Below is a small trained network, with its code and all its weights. Each question gives an input and a target symbol and asks what happens when units are switched off, that is, made to give their printed mean instead of their output.

import numpy as np


def w(rows, s, z=0):
    codes = np.array(rows[::2]) - 128.0
    scale = np.full(codes.shape[1], s)
    scale[-1] = z or s
    return codes * scale


def f(y):
    return y / 2 * (1 + np.tanh(0.7978845608 * (y + 0.044715 * y**3)))


def softmax(a):
    e = np.exp(a - a.max(-1, keepdims=True))
    return e / e.sum(-1, keepdims=True)


def log_softmax(a):
    a = a - a.max(-1, keepdims=True)
    return a - np.log(np.exp(a).sum(-1, keepdims=True))


def net(x, mask):
    ids = ['αβδεηθτω'.index(c) for c in x.split()]
    T = len(ids)
    res = E[ids] + P[:T]
    u = 0
    for l in range(2):
        r = res
        for j in range(3):
            rows = slice(3 * j, 3 * j + 3)
            q, k, v = (r @ M[l][rows].T for M in (Q, K, V))
            z = softmax(np.where(np.tri(T) > 0, q @ k.T / 3**0.5, -1e9)) @ v
            o = O[l][rows]
            res = res + np.where(mask[u + j], z, o[:, -1]) @ o[:, :-1]
        u += 3
        y = f(res @ A[l][:, :-1].T + A[l][:, -1])
        res = res + np.where(mask[u : u + 8], y, B[l][:, -1]) @ B[l][:, :-1]
        u += 8
    return log_softmax(res[-1] @ U[:, :-1].T + U[:, -1])


Q, K, V, O, A, B = {}, {}, {}, {}, {}, {}
E = w([
[161,99,92,155],'α',
[120,130,155,138],'β',
[119,124,169,69],'δ',
[151,79,159,146],'ε',
[71,55,114,125],'η',
[216,90,121,148],'θ',
[189,171,104,162],'τ',
[99,4,61,163],'ω',
],0.016)
P = w([
[93,142,111,69],'0',
[108,48,240,53],'1',
[166,14,136,205],'2',
[123,164,115,79],'3',
[99,101,222,120],'4',
[194,52,85,247],'5',
[132,154,77,71],'6',
[94,116,156,174],'7',
],0.012)
Q[0] = w([
[199,162,72,43],'0.h0',
[178,76,182,122],'0.h0',
[151,161,10,159],'0.h0',
[50,229,134,38],'0.h1',
[235,172,73,254],'0.h1',
[96,184,157,159],'0.h1',
[44,87,197,170],'0.h2',
[98,7,154,93],'0.h2',
[194,105,44,138],'0.h2',
],0.0077)
K[0] = w([
[147,170,123,80],'0.h0',
[85,125,123,166],'0.h0',
[182,123,105,113],'0.h0',
[138,142,173,6],'0.h1',
[209,126,116,145],'0.h1',
[146,148,132,104],'0.h1',
[161,114,97,145],'0.h2',
[133,142,80,138],'0.h2',
[89,163,111,85],'0.h2',
],0.015)
V[0] = w([
[113,107,51,155],'0.h0',
[95,170,146,113],'0.h0',
[146,156,63,95],'0.h0',
[77,132,171,2],'0.h1',
[121,202,71,116],'0.h1',
[74,124,102,101],'0.h1',
[72,74,110,69],'0.h2',
[88,124,42,215],'0.h2',
[155,134,57,211],'0.h2',
],0.0093)
O[0] = w([
[1,144,161,91,142],'0.h0',
[172,219,99,142,78],'0.h0',
[112,152,180,70,72],'0.h0',
[130,144,22,166,105],'0.h1',
[126,138,111,100,3],'0.h1',
[88,156,89,113,131],'0.h1',
[90,154,132,101,222],'0.h2',
[120,108,69,84,105],'0.h2',
[205,71,99,111,82],'0.h2',
],0.0078,0.0065)
A[0] = w([
[145,25,60,157,128],'0.n0',
[86,97,103,72,254],'0.n1',
[102,59,107,165,61],'0.n2',
[46,6,202,217,40],'0.n3',
[191,237,145,104,164],'0.n4',
[141,100,145,157,221],'0.n5',
[153,2,177,174,145],'0.n6',
[86,198,254,121,64],'0.n7',
],0.0067,0.0023)
B[0] = w([
[179,100,188,109,176],'0.n0',
[83,117,122,144,165],'0.n1',
[190,204,122,61,163],'0.n2',
[215,234,97,114,246],'0.n3',
[181,136,173,27,135],'0.n4',
[52,183,200,205,159],'0.n5',
[147,171,145,165,228],'0.n6',
[180,35,3,61,150],'0.n7',
],0.005,0.012)
Q[1] = w([
[30,254,184,198],'1.h0',
[101,135,50,57],'1.h0',
[84,218,195,186],'1.h0',
[122,97,34,105],'1.h1',
[120,195,156,198],'1.h1',
[167,181,202,168],'1.h1',
[117,186,49,37],'1.h2',
[57,85,102,179],'1.h2',
[64,103,73,167],'1.h2',
],0.0056)
K[1] = w([
[2,104,57,152],'1.h0',
[226,70,107,188],'1.h0',
[43,101,140,212],'1.h0',
[137,48,77,202],'1.h1',
[32,151,147,66],'1.h1',
[173,91,96,5],'1.h1',
[193,234,104,134],'1.h2',
[170,57,162,149],'1.h2',
[236,227,162,144],'1.h2',
],0.0047)
V[1] = w([
[166,64,111,157],'1.h0',
[62,166,105,83],'1.h0',
[113,175,80,156],'1.h0',
[139,177,161,130],'1.h1',
[81,73,98,141],'1.h1',
[92,172,161,254],'1.h1',
[144,92,138,239],'1.h2',
[174,80,84,112],'1.h2',
[115,149,106,159],'1.h2',
],0.0065)
O[1] = w([
[192,122,107,96,14],'1.h0',
[42,92,184,110,251],'1.h0',
[124,188,207,172,179],'1.h0',
[81,141,84,152,169],'1.h1',
[167,77,186,62,113],'1.h1',
[61,171,177,236,169],'1.h1',
[182,155,123,255,52],'1.h2',
[145,117,59,122,36],'1.h2',
[135,120,119,151,161],'1.h2',
],0.0043,0.0017)
A[1] = w([
[134,112,159,80,100],'1.n0',
[245,128,102,170,85],'1.n1',
[72,60,33,98,227],'1.n2',
[11,181,64,88,1],'1.n3',
[224,250,141,221,69],'1.n4',
[148,223,164,255,130],'1.n5',
[33,233,89,137,44],'1.n6',
[36,178,24,120,4],'1.n7',
],0.0066,0.0034)
B[1] = w([
[117,24,96,109,131],'1.n0',
[134,100,99,32,191],'1.n1',
[60,78,124,177,201],'1.n2',
[199,115,59,181,183],'1.n3',
[79,138,28,90,241],'1.n4',
[47,167,74,146,253],'1.n5',
[243,180,86,147,165],'1.n6',
[254,70,23,214,170],'1.n7',
],0.0058,0.0052)
U = w([
[192,160,67,87,139],'α',
[107,103,199,194,161],'β',
[108,193,100,160,96],'δ',
[124,89,93,208,113],'ε',
[34,138,139,109,252],'η',
[143,187,79,2,101],'θ',
[213,72,130,112,132],'τ',
[118,68,129,82,66],'ω',
],0.0089,0.0034)

Each question gives the input, a string of symbols that net reads in full, and the target symbol t.
The units are the heads (3 rows each of Q, K, V and O) and the neurons (one row each of A and B). Each row of codes is followed by its name. A weight is (code - 128) times the scale printed after its matrix; where a second scale follows, it is the last column's (O, A, B and U).
mask holds one flag per unit, layer by layer, with each layer's heads first. A switched-off unit (its flag False) gives its mean, the last column of its rows in O or B, instead of its output. The means were averaged over made-up inputs and are rounded, as every weight is.
A unit's drop is (log p(t) with every unit on - log p(t) with that unit switched off) / (log p(t) with every unit on - log p(t) with every unit switched off).
The circuit of an input: a set's keep is (log p(t) with only the set's units on - log p(t) with every unit switched off) / (log p(t) with every unit on - log p(t) with every unit switched off). Starting from the 12 units with the biggest drops (on a tie, the unit counted first), units are removed one at a time, each time the one whose removal leaves the highest keep (on an exact tie, the one counted first), for as long as the keep stays at least 0.8.
units of the circuit, in order: the units of the circuit, biggest drop first
k most important neurons: the k neurons with the biggest drops, biggest first
k most important neurons of layer l: the k neurons of layer l with the biggest drops, biggest first
which heads matter: for each layer, one digit per head in row order, 1 if its drop is at least 0.15 and else 0, layers parted by /
input η η η δ η α, target β: units of the circuit, in order => 0.h1
input η η τ τ δ η α, target η: units of the circuit, in order => 0.n3, 0.h2
input α θ ω, target τ: units of the circuit, in order => 0.h2, 0.n0
input ω η τ τ τ, target τ: which heads matter => 011 / 010
input η η θ δ β η, target β: which heads matter => 111 / 100
input ε τ ε, target δ: 3 most important neurons of layer 0 => 0.n3, 0.n5, 0.n6
input δ δ δ ε η ω β, target δ: units of the circuit, in order => 0.h1, 0.h2, 1.h1
input η δ ε δ β ω ε, target β: which heads matter => 010 / 000
input η η α, target β: units of the circuit, in order => 0.h1, 0.n5
input δ τ δ η θ η, target η: which heads matter => 011 / 000
input δ β ω, target η: which heads matter => 111 / 000
input η η τ ε δ, target τ: 2 most important neurons => 0.n3, 1.n5
input τ η τ ε ω ω, target α: 2 most important neurons => 0.n3, 0.n2
input ε θ β, target δ: most important neuron => 1.n5
input ω β η ε θ τ τ ε, target τ: units of the circuit, in order => 0.h2, 0.h1
input ε η δ δ θ, target δ: which heads matter => 111 / 000
input η ε θ, target β: which heads matter => 111 / 100
input η η τ α, target η: units of the circuit, in order => 0.n3, 0.h2, 0.h0
input τ ε δ η δ α θ, target τ: units of the circuit, in order => 0.h1, 1.n5
input β η θ β θ τ η ε, target τ: units of the circuit, in order => 0.h2
input τ τ ε ε η η, target α: which heads matter => 001 / 100
input δ δ ω η ω τ δ, target α: which heads matter => 110 / 000
input τ α α, target α: 2 most important neurons of layer 1 => 1.n4, 1.n1
input θ δ η τ τ α δ, target α: which heads matter => 110 / 100
input τ η ω, target α: which heads matter => 001 / 000
input δ τ η θ η η δ τ, target η: 2 most important neurons => 0.n3, 1.n7
input τ η η, target α: most important neuron => 0.n3
